Here is a tiny trained network, its code and every weight. The questions are about switching its units off for an input and a target symbol, where a switched-off unit gives its printed mean instead of its output.

import numpy as np


def w(rows, s, z=0):
    codes = np.array(rows[::2]) - 128.0
    scale = np.full(codes.shape[1], s)
    scale[-1] = z or s
    return codes * scale


def f(y):
    return np.maximum(y, 0)


def softmax(a):
    e = np.exp(a - a.max(-1, keepdims=True))
    return e / e.sum(-1, keepdims=True)


def log_softmax(a):
    a = a - a.max(-1, keepdims=True)
    return a - np.log(np.exp(a).sum(-1, keepdims=True))


def net(x, mask):
    ids = ['ΘΛΦΨΩαβγδεζημξστ'.index(c) for c in x.split()]
    T = len(ids)
    res = E[ids] + P[:T]
    u = 0
    for l in range(2):
        q, k, v = (res @ M[l].T for M in (Q, K, V))
        z = softmax(np.where(np.tri(T) > 0, q @ k.T / 3**0.5, -1e9)) @ v
        res = res + np.where(mask[u], z, O[l][:, -1]) @ O[l][:, :-1]
        u += 1
        y = f(res @ A[l][:, :-1].T + A[l][:, -1])
        res = res + np.where(mask[u : u + 4], y, B[l][:, -1]) @ B[l][:, :-1]
        u += 4
    return log_softmax(res[-1] @ U[:, :-1].T + U[:, -1])


Q, K, V, O, A, B = {}, {}, {}, {}, {}, {}
E = w([
[133,148,118,158,112],'Θ',
[221,116,204,172,125],'Λ',
[147,131,27,222,167],'Φ',
[158,76,194,128,100],'Ψ',
[144,169,213,157,74],'Ω',
[151,101,106,92,6],'α',
[57,165,99,121,188],'β',
[200,61,123,66,180],'γ',
[110,157,183,45,108],'δ',
[166,117,139,160,219],'ε',
[248,44,66,81,79],'ζ',
[108,147,33,65,200],'η',
[208,160,51,126,114],'μ',
[204,108,62,158,167],'ξ',
[230,87,162,58,81],'σ',
[129,149,130,172,127],'τ',
],0.019)
P = w([
[254,215,173,96,243],'0',
[200,66,115,80,155],'1',
[195,80,116,86,163],'2',
[168,116,104,95,178],'3',
[173,110,117,96,160],'4',
[153,103,125,86,132],'5',
[130,91,117,68,117],'6',
[137,119,117,92,150],'7',
[120,140,124,103,151],'8',
],0.0065)
Q[0] = w([
[61,99,169,158,90],'0.h1',
[147,101,120,114,130],'0.h1',
[35,140,174,175,2],'0.h1',
],0.0068)
K[0] = w([
[50,21,113,255,51],'0.h1',
[157,116,124,185,198],'0.h1',
[116,77,116,97,128],'0.h1',
],0.0085)
V[0] = w([
[171,110,114,45,210],'0.h1',
[163,255,173,112,131],'0.h1',
[123,131,90,126,204],'0.h1',
],0.0085)
O[0] = w([
[34,238,137,139,158,254],'0.h1',
[123,136,120,105,37,190],'0.h1',
[108,6,146,182,107,167],'0.h1',
],0.012,0.0081)
A[0] = w([
[198,232,188,66,50,161],'0.n1',
[48,82,129,167,148,6],'0.n2',
[105,133,144,87,193,84],'0.n3',
[142,135,167,255,236,101],'0.n4',
],0.0087,0.0022)
B[0] = w([
[141,151,124,120,177,255],'0.n1',
[126,233,158,255,162,159],'0.n2',
[68,103,136,196,114,164],'0.n3',
[88,17,127,81,75,204],'0.n4',
],0.0081,0.0089)
Q[1] = w([
[175,111,106,141,203],'1.h1',
[119,144,40,109,194],'1.h1',
[248,252,232,112,2],'1.h1',
],0.0041)
K[1] = w([
[46,174,165,123,103],'1.h1',
[123,227,188,126,254],'1.h1',
[96,140,136,102,75],'1.h1',
],0.0057)
V[1] = w([
[121,64,107,105,254],'1.h1',
[118,42,232,209,59],'1.h1',
[39,138,35,54,28],'1.h1',
],0.009)
O[1] = w([
[254,99,13,2,116,115],'1.h1',
[111,203,163,179,196,2],'1.h1',
[135,247,162,83,85,167],'1.h1',
],0.0099,0.0089)
A[1] = w([
[111,91,71,198,124,105],'1.n1',
[71,25,154,90,97,2],'1.n2',
[81,146,34,166,90,117],'1.n3',
[163,124,225,1,187,130],'1.n4',
],0.0077,0.0037)
B[1] = w([
[238,151,187,135,190,198],'1.n1',
[106,210,92,229,103,173],'1.n2',
[239,98,179,208,55,254],'1.n3',
[64,114,69,71,254,229],'1.n4',
],0.0065,0.0069)
U = w([
[128,161,170,145,108,202],'Θ',
[163,81,231,110,138,236],'Λ',
[186,120,153,186,125,179],'Φ',
[110,51,223,121,123,168],'Ψ',
[203,236,239,133,164,41],'Ω',
[134,153,194,98,71,191],'α',
[65,178,144,195,149,79],'β',
[75,66,73,133,164,62],'γ',
[74,191,95,124,174,80],'δ',
[31,34,136,171,157,93],'ε',
[163,97,121,95,113,49],'ζ',
[62,141,1,156,111,130],'η',
[217,240,102,120,126,19],'μ',
[155,96,116,118,132,80],'ξ',
[225,191,133,104,203,252],'σ',
[120,172,164,163,145,91],'τ',
],0.0086,0.0038)

Each question gives the input, a string of symbols that net reads in full, and the target symbol t.
The units are the heads (3 rows each of Q, K, V and O) and the neurons (one row each of A and B). Each row of codes is followed by its name. A weight is (code - 128) times the scale printed after its matrix; where a second scale follows, it is the last column's (O, A, B and U).
mask holds one flag per unit, layer by layer, with each layer's heads first. A switched-off unit (its flag False) gives its mean, the last column of its rows in O or B, instead of its output. The means were averaged over made-up inputs and are rounded, as every weight is.
A unit's drop is (log p(t) with every unit on - log p(t) with that unit switched off) / (log p(t) with every unit on - log p(t) with every unit switched off).
The circuit of an input: a set's keep is (log p(t) with only the set's units on - log p(t) with every unit switched off) / (log p(t) with every unit on - log p(t) with every unit switched off). Starting from all 10 units, units are removed one at a time, each time the one whose removal leaves the highest keep (on an exact tie, the one counted first), for as long as the keep stays at least 0.8.
circuit, biggest first: the units of the circuit, biggest drop first
k most important neurons: the k neurons with the biggest drops, biggest first
top k neurons in layer l: the k neurons of layer l with the biggest drops, biggest first
input α σ τ ε τ γ, target γ: circuit, biggest first -> 0.h1; 1.h1; 1.n4
input Φ ξ Θ, target σ: circuit, biggest first -> 1.h1; 0.h1; 0.n4
input δ σ δ δ Φ η μ, target α: circuit, biggest first -> 1.h1; 0.h1
input Φ Θ Ω, target σ: 2 most important neurons -> 0.n4; 0.n1
input Φ η Φ Θ δ Φ Ψ Θ δ, target δ: 3 most important neurons -> 1.n4; 1.n3; 0.n4
input ε δ Φ ζ Ω Φ ε σ Φ, target Φ: 3 most important neurons -> 1.n3; 1.n1; 1.n4
input η Φ η, target β: circuit, biggest first -> 0.h1; 0.n2
input ε μ σ Φ Θ μ Ω, target Ω: circuit, biggest first -> 1.h1; 0.h1
input η Θ Θ, target β: top 2 neurons in layer 0 -> 0.n1; 0.n2
input η Λ Φ μ Λ τ Ω, target Ω: circuit, biggest first -> 1.h1; 0.n4; 0.h1
input Φ μ Φ γ Φ δ, target δ: circuit, biggest first -> 1.n4; 1.n3; 0.n1
input Φ Φ Φ δ Φ, target σ: circuit, biggest first -> 1.h1; 0.h1; 1.n1
input Φ Φ ε σ Ψ δ, target σ: top neuron in layer 0 -> 0.n4
input μ Λ Λ δ ε, target ε: circuit, biggest first -> 1.h1; 0.n4
input η ε δ ε Θ, target β: circuit, biggest first -> 0.h1; 1.h1; 0.n2; 0.n1
input Φ γ ε η, target σ: 3 most important neurons -> 1.n1; 0.n2; 1.n3
input η Ψ β Φ Φ η, target β: 3 most important neurons -> 0.n2; 0.n1; 0.n3
input Φ α Ω, target σ: top 3 neurons in layer 0 -> 0.n1; 0.n4; 0.n3
input δ δ μ Φ η, target α: top 2 neurons in layer 1 -> 1.n3; 1.n4
input Φ Φ β α δ Φ, target Φ: top 2 neurons in layer 0 -> 0.n2; 0.n1
